Here is a tiny trained network, its code and every weight. The questions are about switching its units off for an input and a class, where a switched-off unit gives its printed mean instead of its output.

import numpy as np


def w(rows, s, z=0):
    codes = np.array(rows[::2]) - 128.0
    scale = np.full(codes.shape[1], s)
    scale[-1] = z or s
    return codes * scale


def norm(h):
    return h / np.sqrt((h * h).mean(-1, keepdims=True) + 1e-5)


def f(y):
    return np.maximum(y, 0)


def log_softmax(a):
    a = a - a.max(-1, keepdims=True)
    return a - np.log(np.exp(a).sum(-1, keepdims=True))


def net(x, mask):
    res = np.array(x, float).reshape(1, 5) / 4 @ E
    u = 0
    for l in range(2):
        y = f(norm(res) @ A[l][:, :-1].T + A[l][:, -1])
        res = res + np.where(mask[u : u + 6], y, B[l][:, -1]) @ B[l][:, :-1]
        u += 6
    return log_softmax(norm(res)[-1] @ U[:, :-1].T + U[:, -1])


A, B = {}, {}
E = w([
[1,97,105,61,156,141,133,152,154,76],'x0',
[132,58,35,145,101,50,199,99,29,208],'x1',
[185,105,67,58,189,93,107,132,77,125],'x2',
[136,10,16,200,249,103,166,107,123,57],'x3',
[58,154,135,82,59,209,218,110,95,201],'x4',
],0.0082)
A[0] = w([
[157,125,133,140,98,120,160,156,110,254,102],'0.n0',
[169,129,137,174,66,74,207,165,83,130,40],'0.n1',
[133,120,134,36,96,79,213,143,68,162,23],'0.n2',
[105,101,150,112,144,135,102,132,74,193,65],'0.n3',
[104,36,74,146,107,136,214,143,130,113,1],'0.n4',
[166,126,139,49,134,127,170,192,84,168,55],'0.n5',
],0.0099,0.0065)
B[0] = w([
[154,146,136,144,125,136,46,65,102,160,253],'0.n0',
[146,100,190,183,173,95,123,87,157,151,194],'0.n1',
[83,177,10,32,53,126,96,106,77,77,225],'0.n2',
[161,128,93,89,91,166,131,108,138,108,161],'0.n3',
[65,68,131,100,211,179,219,122,170,160,217],'0.n4',
[121,150,83,137,102,158,135,122,120,100,196],'0.n5',
],0.011,0.0058)
A[1] = w([
[150,89,97,144,182,155,169,121,160,145,143],'1.n0',
[97,56,59,153,178,127,255,141,174,137,23],'1.n1',
[176,84,171,160,111,111,136,142,60,189,3],'1.n2',
[192,92,125,134,182,59,132,213,143,48,51],'1.n3',
[80,209,250,122,100,194,141,173,163,101,43],'1.n4',
[49,60,101,170,152,134,149,135,99,120,18],'1.n5',
],0.011,0.0044)
B[1] = w([
[56,111,144,119,142,116,97,161,136,125,216],'1.n0',
[119,79,224,89,170,96,181,125,51,138,254],'1.n1',
[112,111,159,152,124,103,119,110,151,196,154],'1.n2',
[159,158,46,141,114,100,86,161,139,10,202],'1.n3',
[126,123,153,138,84,197,232,210,192,180,233],'1.n4',
[92,138,132,92,200,95,174,114,96,166,196],'1.n5',
],0.014,0.0089)
U = w([
[52,61,150,86,221,86,165,108,74,124,255],'0',
[109,209,23,17,28,166,120,95,55,148,129],'1',
[129,159,189,132,80,196,184,221,206,137,201],'2',
[196,153,168,209,95,91,68,39,115,205,3],'3',
[154,154,71,151,146,87,59,180,156,3,17],'4',
],0.016,0.0019)

Each question gives the input, the list of numbers given to net, and the class t.
The units are the neurons (one row each of A and B). Each row of codes is followed by its name. A weight is (code - 128) times the scale printed after its matrix; where a second scale follows, it is the last column's (A, B and U).
mask holds one flag per neuron, layer by layer. A switched-off neuron (its flag False) gives its mean, the last column of its row in B, instead of its output. The means were averaged over made-up inputs and are rounded, as every weight is.
A unit's drop is (log p(t) with every unit on - log p(t) with that unit switched off) / (log p(t) with every unit on - log p(t) with every unit switched off).
unit that matters most: the unit with the biggest drop
k most important neurons: the k neurons with the biggest drops, biggest first
top k neurons in layer l: the k neurons of layer l with the biggest drops, biggest first
drop when u is switched off: that unit's drop, to one decimal
input [-4,2,-1,-5,2], class 3: unit that matters most -> 0.n0
input [-5,-4,-3,6,1], class 4: 2 most important neurons -> (0.n4, 1.n3)
input [-8,2,6,-3,1], class 3: 2 most important neurons -> (0.n1, 0.n0)
input [-4,1,2,-1,-4], class 4: top 4 neurons in layer 1 -> (1.n3, 1.n1, 1.n4, 1.n5)
input [8,0,-1,-2,4], class 2: 2 most important neurons -> (1.n4, 0.n0)
input [1,-6,7,8,-1], class 4: 2 most important neurons -> (1.n3, 0.n4)
input [2,-1,-6,3,-4], class 4: 2 most important neurons -> (0.n4, 1.n3)
input [7,-5,-3,2,3], class 2: drop when 1.n4 is switched off -> 0.2
input [3,-2,4,2,-3], class 4: drop when 0.n4 is switched off -> 0.1
input [0,2,4,3,-6], class 4: drop when 1.n3 is switched off -> 0.4
input [-3,-4,8,6,2], class 4: drop when 0.n5 is switched off -> 0.0
